Each row is followed by its class. Each block has new classes.
[  5 -28 -22  28  -3 -23  34  14 -10  24  10   3 -18  -5  21 -15  13  -3
  14  -4  18  -4   4 -13 -11  -9   9  21  26 -10   0  -2   0   6  23   9
  -4  18  15  -4  -2]
Kav
[ -2  -9   2  10   1  -5   2  19  -6   7   9   2 -17  -1 -16 -10   9 -11
  22   5 -11  13  -2 -10  15  -5  -2  -5  20  -9  -4  -9   6  -2 -17   3
   5  10  -8  -4 -13]
koriv
[-13 -14 -16  16 -16 -39   8  12 -19   9  -3   1   5   6   0 -36   5   5
  -5 -52   2   8 -32 -10  17 -14   5  13  -8   6  -6   1   4  21  17 -24
   9 -13  -3   2   8]
fazon
[  5   3   3   4   3   8  12   4 -41   0 -12   7  25  -3  11  -4  -1   8
  -4   5  -8  -8  20 -13   6   2   1  14  30   3  15  10  11   6  14   5
  -7  13  -6   6  12]
fazon
[-10   2   4  10  -9 -12  12  11 -27   9 -16  22  23  12  15 -42   6  16
   3 -46   1  -7 -22 -12  22  -1   6  18  15   1   6   6  12  13  -5  -3
  -4  12  -7   2  -6]
fazon
[  1  -3   2   8   4  -9   6   1   4  -4  15 -15  -9   1 -17 -12  32  -3
  30  -1   0   5 -13  10  14  -1   8   8  27   3  -5 -19   2   7   6   6
  -9   1  21   0   3]
Kav
[  5   1   2  15  -3   2  15  16  30  28  25 -10 -11  -2 -28   4  31   5
  40  -6  10  25 -24  25  15 -11   1   1  12   4 -23 -21   3  -7   7   2
  -8  11  40  -2  10]
Kav
[ 18   8  10  -3  14  15  13 -22  26  37 -17   4   6  14  -8  23  -7 -11
   3  10  12   0  13  32  14  -2   3   0 -10 -17 -15   9 -11 -18 -24   4
  -2 -12  13   0  18]
Kav
[  5   7   1   4   3 -11  14   7  12  25  13  12 -16  -4 -13  24  18  -1
  22   2   3   8  12  21  22   0   7   5  15 -15 -11  -7  -9 -18 -17  10
 -11   2   0  -8   4]
Kav
[ 22  13  22  -6  13  20   8 -31  -7  28 -24   3  38  -3  24  42 -34 -14
 -10  36  -9  -1  37  18 -37   2   3   4   6 -10  -9   7 -25 -30   3   5
  -4  10   3  -2  17]
fazon
[ -3   2  19  12 -19   1  13  21 -17   0   9  -1   9  -3  -4 -52   8  15
  -3 -19  10  -3 -18  -6   5  -2   0   6  42   0   0 -14   7  23   8 -13
   4  23  -1  -1   2]
fazon
[  1  -7  -5   8   2  18  -9   3  15   4  10   3 -15   2 -14   7  -2 -15
   5  12   2   8   6   9   7   1  -4  -9  -4   1   0 -35   0 -19 -13  -7
 -11  -2   5  -6   2]
Zimit
[-25  -3  17   5  11  -6  -2  17 -29   4  -4 -33  -6   6   4 -25   8   5
   6 -39  -4  -2 -13   0  38  -2   1  13  24 -29   0  12  17   6 -24  -2
  -9   8   0   1 -11]
fazon
[ 17  13  21   4  21   8   6  11  10  36 -24   4   8   7 -23  56  -4 -21
  11  40 -18  -7  37  39   2  -1  -2  -6  10 -31 -10  -7 -10 -27 -38   8
 -12  -3  11 -12   7]
Kav
[ 17  11  20   2  18  20   5 -10  35   9  -3  -4   6  -8  -8  20   0  18
   3  15  -4  10   2   9   0   2  11  11   9  -6 -10   3  -2 -17  38 -12
 -17  17  22  -2   5]
Kav
[ -7  -3   3   5 -16 -19  -5  -3 -21   6   3  -9  10  12   1 -20  -6  -6
  -8   2   5 -12  -1  -2 -17  -2  -5   4  11  -3   0  -8   6  14   1  -6
  11   8  -4   0   6]
Zimit
[  0  16 -17   2  -7   5   5   3  36  36  -3  20 -18   3   0  16 -26   4
  -2  -2  15   8  -3 -10 -12 -12  -5 -10 -26 -22  -9  -7  -6 -11   4   2
   8   3   8  -2  14]
Kav
[ -7  -6  -2  10  -6  -3   3  11 -19  -4  17  -9   3   1   2 -26  -7 -12
  -3  -4   4   4  -5  -1   1   5  -2   1  17   9   3 -20   1  12  31  -3
  -2  11   9   5  11]
fazon
[  8   0   4  -4  -6   8   2  -8   6  27  -9   3   9   8   3   0 -12  -4
 -12  -1  -4  -3   4  10  -4   6   0   0  -5  -8  -5 -17  -4  -5 -11  -3
   8   9  -5 -23  11]
fazon
